Below are the code and all the weights of a small trained network. Each question names an input and a class and asks about switching units off, where a switched-off unit gives its printed mean instead of its output.

import numpy as np


def w(rows, s, z=0):
    codes = np.array(rows[::2]) - 128.0
    scale = np.full(codes.shape[1], s)
    scale[-1] = z or s
    return codes * scale


def norm(h):
    return h / np.sqrt((h * h).mean(-1, keepdims=True) + 1e-5)


def f(y):
    return np.maximum(y, 0)


def log_softmax(a):
    a = a - a.max(-1, keepdims=True)
    return a - np.log(np.exp(a).sum(-1, keepdims=True))


def net(x, mask):
    res = np.array(x, float).reshape(1, 3) / 4 @ E
    u = 0
    for l in range(4):
        y = f(norm(res) @ A[l][:, :-1].T + A[l][:, -1])
        res = res + np.where(mask[u : u + 4], y, B[l][:, -1]) @ B[l][:, :-1]
        u += 4
    return log_softmax(norm(res)[-1] @ U[:, :-1].T + U[:, -1])


A, B = {}, {}
E = w([
[164,207,141,121,161,96,55],'x0',
[96,122,3,184,136,31,183],'x1',
[112,126,77,237,211,198,119],'x2',
],0.0034)
A[0] = w([
[155,209,188,76,154,228,121,5],'0.n1',
[116,37,193,120,165,181,181,151],'0.n2',
[101,129,2,150,139,115,100,140],'0.n3',
[200,98,147,126,157,158,92,102],'0.n4',
],0.0051,0.0029)
B[0] = w([
[8,145,162,148,61,130,3,211],'0.n1',
[160,45,66,133,18,176,92,216],'0.n2',
[115,208,176,103,138,244,124,253],'0.n3',
[110,130,143,78,19,162,149,175],'0.n4',
],0.0043,0.0038)
A[1] = w([
[104,187,57,234,136,62,154,134],'1.n1',
[240,121,193,131,211,125,180,3],'1.n2',
[76,161,51,37,73,159,115,160],'1.n3',
[117,86,180,88,3,14,106,73],'1.n4',
],0.0051,0.004)
B[1] = w([
[85,54,252,90,6,115,80,209],'1.n1',
[43,204,84,69,206,102,71,128],'1.n2',
[104,218,89,156,176,161,148,254],'1.n3',
[115,198,137,112,255,80,196,235],'1.n4',
],0.0062,0.0045)
A[2] = w([
[152,47,102,90,132,154,253,74],'2.n1',
[197,151,196,142,164,56,45,247],'2.n2',
[122,39,138,221,187,146,74,26],'2.n3',
[103,121,106,199,92,82,186,78],'2.n4',
],0.0062,0.0011)
B[2] = w([
[236,2,70,170,102,111,182,217],'2.n1',
[208,59,48,172,66,111,181,254],'2.n2',
[170,95,128,37,224,38,67,201],'2.n3',
[146,99,125,122,65,111,8,189],'2.n4',
],0.0059,0.0026)
A[3] = w([
[210,206,48,213,93,78,57,253],'3.n1',
[2,70,183,145,76,13,163,61],'3.n2',
[116,59,143,195,220,130,24,90],'3.n3',
[55,74,74,173,230,172,50,113],'3.n4',
],0.0058,0.0028)
B[3] = w([
[129,24,94,179,112,172,148,253],'3.n1',
[142,207,178,74,95,162,1,179],'3.n2',
[157,160,167,54,110,51,187,201],'3.n3',
[137,201,117,90,174,53,209,212],'3.n4',
],0.0069,0.0049)
U = w([
[223,193,145,52,196,27,237,244],'0',
[64,186,203,70,8,223,37,249],'1',
[224,27,48,221,53,175,203,253],'2',
[79,211,56,255,195,229,204,34],'3',
[59,56,226,219,214,85,70,3],'4',
],0.0062,0.004)

Each question gives the input, the list of numbers given to net, and the class t.
The units are the neurons (one row each of A and B). Each row of codes is followed by its name. A weight is (code - 128) times the scale printed after its matrix; where a second scale follows, it is the last column's (A, B and U).
mask holds one flag per neuron, layer by layer. A switched-off neuron (its flag False) gives its mean, the last column of its row in B, instead of its output. The means were averaged over made-up inputs and are rounded, as every weight is.
A unit's drop is (log p(t) with every unit on - log p(t) with that unit switched off) / (log p(t) with every unit on - log p(t) with every unit switched off).
The circuit of an input: a set's keep is (log p(t) with only the set's units on - log p(t) with every unit switched off) / (log p(t) with every unit on - log p(t) with every unit switched off). Starting from the 12 units with the biggest drops (on a tie, the unit counted first), units are removed one at a time, each time the one whose removal leaves the highest keep (on an exact tie, the one counted first), for as long as the keep stays at least 0.8.
units of the circuit, in order: the units of the circuit, biggest drop first
most important unit: the unit with the biggest drop
k most important neurons: the k neurons with the biggest drops, biggest first
k most important neurons of layer l: the k neurons of layer l with the biggest drops, biggest first
input [-3,3,3], class 3: 4 most important neurons	(0.n3; 3.n3; 2.n3; 3.n2)
input [1,-5,-7], class 0: units of the circuit, in order	(1.n4; 0.n3)
input [-6,6,-3], class 1: units of the circuit, in order	(3.n2)
input [2,0,1], class 3: 3 most important neurons	(1.n1; 2.n2; 2.n1)
input [-5,5,2], class 1: units of the circuit, in order	(1.n1; 3.n2)
input [8,-1,7], class 2: 2 most important neurons	(2.n2; 3.n1)
input [2,-1,-3], class 3: units of the circuit, in order	(1.n1; 3.n3; 1.n3)
input [-6,-7,-8], class 0: 2 most important neurons	(1.n4; 1.n1)
input [-3,-8,8], class 0: units of the circuit, in order	(2.n3; 3.n4)
input [8,-4,8], class 0: 2 most important neurons	(3.n3; 2.n3)
input [4,-1,0], class 2: 3 most important neurons	(2.n2; 3.n1; 0.n3)
input [3,-2,4], class 0: 2 most important neurons	(3.n4; 0.n3)
input [1,3,4], class 0: 3 most important neurons	(0.n3; 0.n4; 1.n3)
input [6,-4,-2], class 2: units of the circuit, in order	(2.n2; 3.n1)
input [-2,1,-1], class 3: most important unit	1.n3
input [-4,0,4], class 0: 4 most important neurons	(2.n3; 2.n2; 3.n4; 0.n4)
input [1,-2,0], class 3: units of the circuit, in order	(1.n1; 3.n3)
input [1,5,-2], class 1: 2 most important neurons	(1.n1; 0.n2)
input [5,0,-3], class 2: 2 most important neurons of layer 3	(3.n1; 3.n4)
input [-8,6,8], class 0: most important unit	2.n3
input [8,-5,-7], class 2: 3 most important neurons of layer 3	(3.n1; 3.n4; 3.n3)
input [-8,-7,-7], class 2: 2 most important neurons of layer 0	(0.n2; 0.n3)
input [8,6,2], class 2: 3 most important neurons	(2.n2; 0.n3; 3.n1)
input [0,2,0], class 3: 2 most important neurons	(0.n3; 1.n1)
input [6,-4,1], class 2: 3 most important neurons	(2.n2; 3.n1; 0.n3)
input [5,-3,7], class 0: 2 most important neurons of layer 3	(3.n3; 3.n4)
input [-2,6,-5], class 1: most important neuron of layer 2	(2.n4)
input [8,-3,2], class 2: 2 most important neurons	(2.n2; 3.n1)
input [-5,7,-4], class 1: 2 most important neurons	(1.n1; 3.n2)
input [1,2,-3], class 3: 2 most important neurons of layer 1	(1.n3; 1.n1)
